Each row of numbers belongs to one of the things below and depends on some of the facts about them. Some rows are named. Which thing is each other row?

Facts:
biklom duploklal klegrazik; bilum duploklal greme; bofe duploklal kuza; botik duploklal dodeskir; botik duploklal pebrom; botik duploklal kotri; bridotril duploklal mostak; bridotril duploklal tinuk; bripo duploklal flemik; brobror duploklal zoser
brobror duploklal munoku; brobuk duploklal ziplas; brobuk duploklal drulu; brobuk duploklal nustam; bruti duploklal fostu; dodeskir duploklal ziskim; dotum duploklal fuzer; dragun duploklal loples; drebu duploklal klegrazik; drebu duploklal ziskim
fedru duploklal grerupan; fetros duploklal zadem; figram duploklal grerupan; fimil duploklal flumon; fimil duploklal skoskevum; fimil duploklal skurizok; fiplor duploklal safla; fiplor duploklal zugik; flakla duploklal zugik; flakla duploklal skuginak
flemik duploklal suskik; flogu duploklal kudro; fluklon duploklal trokan; flumon duploklal grerupan; flumon duploklal suskik; flutus duploklal flemik; fuzer duploklal klugril; gopim duploklal gribrem; gopim duploklal nustam; grerupan duploklal ziskim
gretrek duploklal giska; gretrek duploklal kuza; gretrek duploklal naske; gribrem duploklal flumon; gribrem duploklal vepla; grigom duploklal klobal; gumar duploklal skoskevum; gumar duploklal ziskim; kladras duploklal gribrem; klaflir duploklal kotri
klegrazik duploklal grerupan; klobal duploklal dodeskir; klugril duploklal ziskim; kotri duploklal figram; kudruden duploklal padrus; lafletas duploklal nema; lirofi duploklal ziskim; lirofi duploklal brobuk; loples duploklal skemok; luvi duploklal naske
molol duploklal flemik; mostak duploklal trokan; mostak duploklal naske; mostal duploklal driples; munoku duploklal fostu; naske duploklal ziskim; natrik duploklal figram; nofi duploklal vemum; nustam duploklal fuvi; pebrom duploklal dodeskir
poba duploklal ziskim; popler duploklal bitrolel; raklir duploklal naske; roguden duploklal flemik; skemok duploklal padrus; skemu duploklal grerupan; skitus duploklal padrus; skitus duploklal ziskim; skoskevum duploklal natrik; skuginak duploklal taskir
stagri duploklal tuvuk; storu duploklal mostak; storu duploklal sibi; suskik duploklal ziskim; tago duploklal trokan; taskir duploklal begrakas; tinol duploklal ziskim; tragrol duploklal skuginak; trevopem duploklal taskir; tuvuk duploklal pebrom
vemum duploklal kuza; vemum duploklal flemik; vemum duploklal roguden; vibrem duploklal naske; vodrover duploklal grerupan; vodrover duploklal greplir; vokol duploklal lafletas; vurer duploklal fostu; vuvul duploklal natrik; zasus duploklal lafletas
zasus duploklal fedru; zazi duploklal roguden; zazi duploklal fetros; ziplas duploklal padrus; ziplas duploklal suskik; zoser duploklal padrus; zoskiskam duploklal padrus; zufan duploklal fuvi; zufan duploklal natrik; zufan duploklal pode
zugik duploklal dodeskir; bedeluk deri roguden; begrakas deri rudu; bilum deri stuflu; bitrolel deri kotri; bopladis deri molol; botik deri vokol; bridotril deri skuginak; brobror deri doskir; brugoflir deri skitus
defo deri ziplas; dodeskir deri kuza; dokim deri kudro; doskir deri flogu; dragun deri ziskim; dravofluk deri zadem; drebu deri klugril; drelu deri skoskevum; drifam deri botik; drudra deri luvi
duvasu deri puzoflil; fedru deri pebrom; fetek deri drebu; fetros deri mostak; figram deri vemum; fiplor deri rako; flakla deri fostu; flemik deri defo; flogu deri vodrover; flumon deri giska
flutus deri flumon; fostu deri brugoflir; gebim deri padrus; giska deri brobuk; gobrek deri trosuk; gopim deri figram; gostal deri vepla; greme deri miplu; greplir deri zofir; grerupan deri flabrir
gribrem deri suskik; gumar deri natrik; ketrotrel deri sibi; kinoflum deri raklir; kladras deri fluklon; klaflir deri buflil; klegrer deri mides; klobal deri drifam; klugril deri popler; klupun deri gopim
klusko deri grigom; kotri deri skemok; kudro deri gretrek; kuza deri kladras; lirofi deri ketrotrel; loples deri gumar; luvi deri kudruden; mides deri dotum; molol deri klegrer; mostal deri fiplor
murok deri ripem; natrik deri safla; nema deri dodeskir; nofi deri skole; nustam deri tuke; padrus deri neplek; pakos deri rebrodrun; pebrom deri gribrem; pigre deri risobros; plikas deri klaflir
plistu deri brobror; poba deri skemu; pode deri tefu; popler deri bilum; rako deri trevopem; rebrodrun deri skurizok; ripem deri klobal; risobros deri zasus; roguden deri bitrolel; rudu deri drelu
safla deri toti; sibi deri gramun; skemok deri memi; skemu deri bripo; skitus deri dravofluk; skole deri vidren; skoskevum deri trokan; skuginak deri nema; stagri deri kinoflum; stedrubim deri zogul
stibrir deri plikas; stigra deri grerupan; stuflu deri klegrazik; suskik deri gebim; taskir deri dragun; tefu deri stagri; toti deri vadigen; tragrol deri greme; trevopem deri duvasu; trokan deri lebun
trosuk deri poba; tuke deri mostal; vemum deri klusko; vepla deri zugik; vibrem deri loples; vidren deri skevar; vubrabun deri fetros; vurer deri tragrol; zadem deri trubrem; zasus deri stibrir
zazi deri fedru; ziplas deri flutus; ziskim deri nofi; zofir deri plistu; zogul deri zoskiskam; zoskiskam deri pakos; zufan deri vubrabun; zugik deri bofe; bedeluk gakofon fasku; begrakas gakofon driples
bilum gakofon naske; bitrolel gakofon fasku; bofe gakofon stilaso; bopladis gakofon todris; botik gakofon tinuk; bridotril gakofon drulu; bripo gakofon biklom; brobror gakofon briti; brobuk gakofon fimil; brugoflir gakofon munoku
buflil gakofon disto; defo gakofon fimil; dodeskir gakofon drulu; dokim gakofon trume; doskir gakofon briti; dotum gakofon todris; dragun gakofon nituskos; dravofluk gakofon munoku; drebu gakofon naske; drelu gakofon driples
drifam gakofon tinuk; drudra gakofon fuvi; duvasu gakofon lusko; fedru gakofon fuzer; fetek gakofon naske; fetros gakofon lafletas; figram gakofon steba; fiplor gakofon lusko; flabrir gakofon storu; flakla gakofon munoku
flemik gakofon fimil; flogu gakofon briti; fluklon gakofon drulu; flumon gakofon fimil; flutus gakofon fimil; fostu gakofon munoku; gebim gakofon fuzer; giska gakofon fimil; gobrek gakofon biklom; gopim gakofon steba
gostal gakofon stilaso; gramun gakofon tinol; greme gakofon zoser; greplir gakofon briti; grerupan gakofon storu; gretrek gakofon trume; gribrem gakofon fuzer; grigom gakofon steba; gumar gakofon tago; ketrotrel gakofon tinol
kinoflum gakofon gimun; kladras gakofon drulu; klaflir gakofon disto; klegrazik gakofon naske; klegrer gakofon todris; klobal gakofon tinuk; klugril gakofon naske; klupun gakofon steba; klusko gakofon steba; kotri gakofon fasku
kudro gakofon trume; kudruden gakofon fuvi; kuza gakofon drulu; lebun gakofon driples; lirofi gakofon tinol; loples gakofon tago; luvi gakofon fuvi; memi gakofon fasku; mides gakofon todris; miplu gakofon zoser
molol gakofon todris; mostak gakofon lafletas; mostal gakofon lusko; murok gakofon tinuk; natrik gakofon tago; nema gakofon drulu; neplek gakofon fuzer; nofi gakofon nituskos; nustam gakofon lusko; padrus gakofon fuzer
pakos gakofon palel; pebrom gakofon fuzer; pigre gakofon disto; plikas gakofon disto; plistu gakofon briti; poba gakofon biklom; pode gakofon gimun; popler gakofon naske; puzoflil gakofon lusko; raklir gakofon gimun
rako gakofon lusko; rebrodrun gakofon palel; ripem gakofon tinuk; risobros gakofon disto; roguden gakofon fasku; rudu gakofon driples; safla gakofon tago; sibi gakofon tinol; skemok gakofon fasku; skemu gakofon biklom
skevar gakofon nituskos; skitus gakofon munoku; skole gakofon nituskos; skoskevum gakofon driples; skuginak gakofon drulu; skurizok gakofon palel; stagri gakofon gimun; stedrubim gakofon palel; stibrir gakofon disto; stigra gakofon storu
stuflu gakofon naske; suskik gakofon fuzer; taskir gakofon nituskos; tefu gakofon gimun; toti gakofon tago; tragrol gakofon zoser; trevopem gakofon lusko; trokan gakofon driples; trosuk gakofon biklom; trubrem gakofon munoku
tuke gakofon lusko; tuvuk gakofon plusim; vadigen gakofon tago; vemum gakofon steba; vepla gakofon stilaso; vibrem gakofon tago; vidren gakofon nituskos; vodrover gakofon briti; vokol gakofon tinuk; vubrabun gakofon lafletas
vurer gakofon zoser; vuvul gakofon bruti; zadem gakofon munoku; zasus gakofon disto; zazi gakofon fuzer; ziplas gakofon fimil; ziskim gakofon nituskos; zofir gakofon briti; zogul gakofon palel; zoskiskam gakofon palel
zufan gakofon lafletas; zugik gakofon stilaso; bedeluk loze 673; begrakas loze 583; biklom loze 583; bilum loze 583; bitrolel loze 673; bofe loze 583; bopladis loze 673; botik loze 583
bridotril loze 673; bripo loze 583; briti loze 583; brobror loze 673; brobuk loze 673; brugoflir loze 583; bruti loze 673; buflil loze 673; defo loze 673; disto loze 583
dodeskir loze 673; dokim loze 583; doskir loze 583; dotum loze 673; dragun loze 583; dravofluk loze 583; drebu loze 673; drelu loze 673; drifam loze 673; driples loze 673
drudra loze 673; drulu loze 583; duvasu loze 673; fasku loze 583; fedru loze 673; fetek loze 583; fetros loze 673; figram loze 673; fimil loze 583; fiplor loze 673
flabrir loze 583; flakla loze 673; flemik loze 673; flogu loze 673; fluklon loze 583; flumon loze 673; flutus loze 673; fostu loze 583; fuvi loze 673; fuzer loze 673
gebim loze 583; gimun loze 673; giska loze 673; gobrek loze 673; gopim loze 583; gostal loze 583; gramun loze 583; greme loze 583; greplir loze 583; grerupan loze 673
gretrek loze 673; gribrem loze 583; grigom loze 673; gumar loze 583; ketrotrel loze 583; kinoflum loze 583; kladras loze 673; klaflir loze 583; klegrazik loze 583; klegrer loze 583
klobal loze 583; klugril loze 583; klupun loze 583; klusko loze 583; kotri loze 673; kudro loze 583; kudruden loze 583; kuza loze 673; lafletas loze 583; lebun loze 673
lirofi loze 583; loples loze 673; lusko loze 583; luvi loze 583; memi loze 673; mides loze 583; miplu loze 583; molol loze 673; mostak loze 583; mostal loze 673
munoku loze 583; murok loze 583; naske loze 583; natrik loze 583; nema loze 583; neplek loze 583; nituskos loze 583; nofi loze 583; nustam loze 673; padrus loze 583
pakos loze 583; palel loze 673; pebrom loze 673; pigre loze 583; plikas loze 673; plistu loze 673; plusim loze 673; poba loze 583; pode loze 583; popler loze 583
puzoflil loze 673; raklir loze 673; rako loze 673; rebrodrun loze 583; ripem loze 673; risobros loze 583; roguden loze 583; rudu loze 673; safla loze 583; sibi loze 583
skemok loze 673; skemu loze 583; skevar loze 583; skitus loze 583; skole loze 583; skoskevum loze 583; skuginak loze 583; skurizok loze 673; stagri loze 583; steba loze 673
stedrubim loze 583; stibrir loze 673; stigra loze 583; stilaso loze 673; storu loze 673; stuflu loze 673; suskik loze 583; tago loze 673; taskir loze 583; tefu loze 583
tinol loze 673; tinuk loze 583; todris loze 673; toti loze 673; tragrol loze 673; trevopem loze 583; trokan loze 583; trosuk loze 583; trubrem loze 583; trume loze 583
tuke loze 673; tuvuk loze 673; vadigen loze 583; vemum loze 583; vepla loze 583; vibrem loze 583; vidren loze 583; vodrover loze 583; vokol loze 583; vubrabun loze 583
vurer loze 583; vuvul loze 673; zadem loze 673; zasus loze 673; zazi loze 673; ziplas loze 673; ziskim loze 583; zofir loze 583; zogul loze 583; zoser loze 673
zoskiskam loze 673; zufan loze 583; zugik loze 583

Known rows:
biklom: [ -2  -2   2   0   4 -14   7   5  -4  11   0   0   4  -8   4  -1   5  -3
 -12   0   1   1   6   1   3   1   5  -7]
nema: [  2   4   0   1   0   5  -1   3  -7   5  -1   1   8  -9   0  -3  -8  -3
  -7   1  -7  10   5   2  -1  -2  -5 -16]
drulu: [-6  1  3  0  4 -5  3  2 -4 12 -2  2  9 -9  5  2  3 -1 -8  0 -2  1 11  3
  1  2  8 -7]
skuginak: [  3  13  -1   0  -5  14  -1   1  -8   6  -7  -2  -1 -21  -2  -2  -8  -1
 -14  -1  -9   1   9   2   6   3 -12 -21]
taskir: [  5  21  -3  -1 -10  19  -1   2 -10   7 -14  -5  -3 -28  -5  -9  -8  -2
 -19  -3 -14   1   4   7   6   6 -12 -27]
nituskos: [ -5   4   2   1   2 -16   3   3  -6   7  -1   0   8  -9   4   2   6  -3
 -13  -3  -3   4   5   1   3  -1   6  -9]
skevar: [ -8 -20   7  11  19 -22   4   3  -1  -6  24  12  24  16  10  12  -4   2
  22   6   4  20   8 -14  -4 -12   4  19]
vidren: [ -7 -13   6  10  14 -16   2   4  -3  -4  17   9  18   9   8   9  -5   1
  13   4   2  18   5 -11  -3  -9   2   8]
vokol: [ -3 -17   5   8  16 -18   6   5  -2  -1  18   7  16  11   7   7  -5   0
  12   6   4  15   5 -10  -4  -9   1  12]
toti: [ -3 -17   3  -1  10 -14  -5  -5  10 -12  13   7   0  29   3   8   7   4
  23   2  10  -5  -4 -11  -6  -8   4  24]
klegrer: [  0   6   0   4  -2   5   0   2  -6   2  -2   0   5 -11   1  -1  -7  -4
  -7   0  -6   9   4   2   1  -2  -5 -13]
miplu: [-2 -2  2  6  4 -3  1  3 -4  1  5  2  9 -4  3  4 -6 -3 -1  2 -3 12  4 -1
  0 -5 -3 -5]
skoskevum: [  1  -5   2   4   5   3   4   4  -4   6   5   3  12  -4   2   0 -10   0
   2   3  -4   7   8  -1  -2   0  -2  -3]
brobror: [ -1  -2   1   1   2   7   1  -8   8  -7   0  -3 -11  12  -2  -3   7   4
   8  -3   8 -12  -9  -1  -2   0   6  21]
fasku: [ -5   2   2   0   3 -15   2   2  -6   8   0   0   6  -7   6   4   5  -4
 -11  -1  -2   5   6   1   3  -3   4  -9]
skitus: [ -2  -3   3   7   6   6   8   1  -1   4   4   2   3 -10   2   3  -9   0
   2   4   3   6   6   1   1   1  -1   3]
trume: [ -6   1   2   1   2 -17   1   3  -6   9  -1   1   4  -8   6   4   5  -4
 -13  -1  -2   5   7   1   3  -2   4  -9]
lirofi: [  7  14  -3   1  -9  23   8   2  -7  10 -14  -7  -7 -30  -6 -10 -10  -4
 -20   0  -6   3   2  13   4   9  -6 -20]
klaflir: [ -3 -20   6   6  17 -13   5   4  -2   0  19   9  12   9   7   9  -6   0
  12   7   7   6   7 -10  -3  -7  -3  12]

Name these rows:
No name comes twice in this set of rows, the named rows included.
[  4  11  -3  -6  -8  21  -4 -10   5  -2 -13  -8 -18  -2  -7  -7   4   2
  -4  -4   1 -14  -9   9   0   4   0   3] | loples
[ -6 -14   0   7   4  -5   6   6   1   6  10   2  14  -2   6   8 -11   4
  18   7  -1  11  14  -4  -2  -8   5   6] | suskik
[  7   8  -1   3  -4  14   7   3  -6   8  -8  -7  -1 -18  -3  -9  -9  -5
 -16   1  -6   9  -1   9   1   4  -5 -16] | gopim
[  2 -16   1  -4   7  -1  -2  -4   8  -5   9   4  -2  23  -1   0   5   5
  18   3   9  -9  -6  -4  -7  -2   6  19] | flumon
[ 10  16  -4  -9 -14  18  -3  -6   3   0 -15  -9 -27 -10 -11 -12   6   2
 -16  -6  -1 -24  -8   6   6   8 -10 -10] | flakla
[  7  -6  -1  -5  -1   3  -1  -1   6  -4  -2  -5 -12  12  -5 -10   7   3
   3  -1   3 -11  -9  -1  -3   1   4   8] | vuvul
[  0   7   0  -1  -1  14  -2   4  -4   9  -1   4  15 -14  -1  -2  -9   3
   4   2  -8   4  15   4  -1   5  -2 -13] | ziskim
[  0  -3   0  -8   0 -12   3  -3   7   3  -2  -1 -12   8  -1  -3  15   3
  -1  -3  10 -22  -2   0   2   6  12  11] | tinol
[  7  10 -10  -5 -21  10   1  -3   6   1 -17 -13 -24  -9  -9  -9   2  -1
  -7  -3   0 -10 -14  13   4   2  -1  -8] | zazi
[  2  15  -1   5  -4  17   5   0  -6   5  -8  -5  -2 -22  -2  -7  -8  -2
 -13  -2  -6   7   1   8   3   3  -3  -9] | dragun
[ -5 -27   5   2  17 -13   1  -5  12 -10  19   8   1  35   4   8   7   7
  31   5  16  -7  -1 -12  -8  -7  11  36] | brobuk
[  9  14  -3   0  -8  18   7   3  -9  10 -13 -11  -6 -25  -6 -15 -10  -6
 -24  -1  -9   2  -4  12   3   6  -8 -22] | zufan
[ -7   4   2  -1   0 -18   0   4  -3   7   0   6   9 -13   5   7   4  -2
  -7   0   1   7   8   1   4   3   5 -12] | tinuk

Now the same things, written a new way:
Some rows with their names:
mostal: [-16   0 -10   5  -6 -15  11 -20  -6 -15   5  -2 -14 -19]
natrik: [-23  10  -1  19   0 -10 -13 -22 -23  -2   3  12 -18 -11]
bripo: [-15  14   4  20  -6 -12 -22 -17 -26  -4   8   6 -10 -16]
bilum: [-11  16   6  18  -3 -13 -21 -17 -27  -5   5   9 -14 -15]
fedru: [-14 -23 -10  -6  -8   1  -4 -26  -9 -12   7  24 -17 -20]
kladras: [  1   3  15   9 -16 -15 -20 -16 -28 -23   4  -1 -10 -11]
luvi: [-12   3 -16   3   3 -16  -4 -24 -17   8  15  21 -12 -16]
skoskevum: [-21  13  -2  17   0  -9 -12 -19 -23  -1   5  11 -17 -13]
lafletas: [-17  12  15   5  -5 -15  -7 -32 -15  10  14  17  -7 -17]
mostak: [-19  15  -1  16   1  -9 -10 -16 -22  -1   8  10 -16 -14]
brobror: [-15   2   2   4  -5  -6  -2 -16 -23 -16   6  -1 -16  -6]
mides: [-17  16   0  12   6 -10 -11 -18 -23  -2   3   9 -18 -17]
kudro: [-12   4 -15  -1   8 -18  -5 -26 -18   8  10  20 -13 -19]
vepla: [-12   4 -14  -1   8 -18  -5 -26 -18   8  10  20 -13 -19]
vidren: [ -1  18  12  17  -5 -20 -29 -18 -29  -8   2   9 -12 -20]
driples: [-10   2  20 -10  -8 -13   3 -30 -16  -5  10   6  -9 -13]
bopladis: [  0 -14 -15 -17  -1 -21   3 -28 -16  -5  13  15  -9 -14]
defo: [ -7  -8 -11 -12   0 -15   4 -24 -19  -7   9  10 -13 -10]
brugoflir: [-18  11  -8   6   9 -12  -5 -21 -22   4   6  13 -17 -15]

Rows to name:
No name comes twice in this set of rows, the named rows included.
[-12  16   6  20  -5 -13 -20 -17 -26  -5   7   9 -13 -16] | botik
[-20  12 -11   9   3  -8  -5 -16 -21   6  15  10 -10 -14] | kudruden
[ -8   7   7   7 -13  -8 -11  -9 -26 -18  13  -7  -6  -9] | skemok
[  2  15  13  20 -12 -22 -34 -18 -30  -9   6  10  -8 -20] | fluklon
[-13  20  -2  16  -1  -8  -6 -10 -23   0  14  13 -18 -12] | skitus
[ -9 -10 -12  -8  -3 -13   4 -24 -17  -7  13  10 -11  -9] | tragrol
[  0   1 -19  -1   0 -22  -2 -24 -15  10  20  31 -12 -18] | lirofi
[ -5  17   6  27 -14 -26 -22 -19 -14 -12   2   2  -8 -29] | trevopem
[-16   5  -2  10  -9 -14   5 -16  -9 -20   2  -7 -15 -18] | fiplor
[ -4 -14 -20  -6  -9 -28   8 -28  -3  -8  14   9  -5 -22] | nustam
[-17  11  16   6  -6 -15  -6 -32 -15  10  13  19  -9 -17] | biklom
[-18   0   1   6  -7  -5  -3 -16 -23 -15   8  -2 -13  -5] | flutus
[-22   8  -1  13  -1   6 -18 -14 -17  -3   5  16 -15 -27] | gribrem

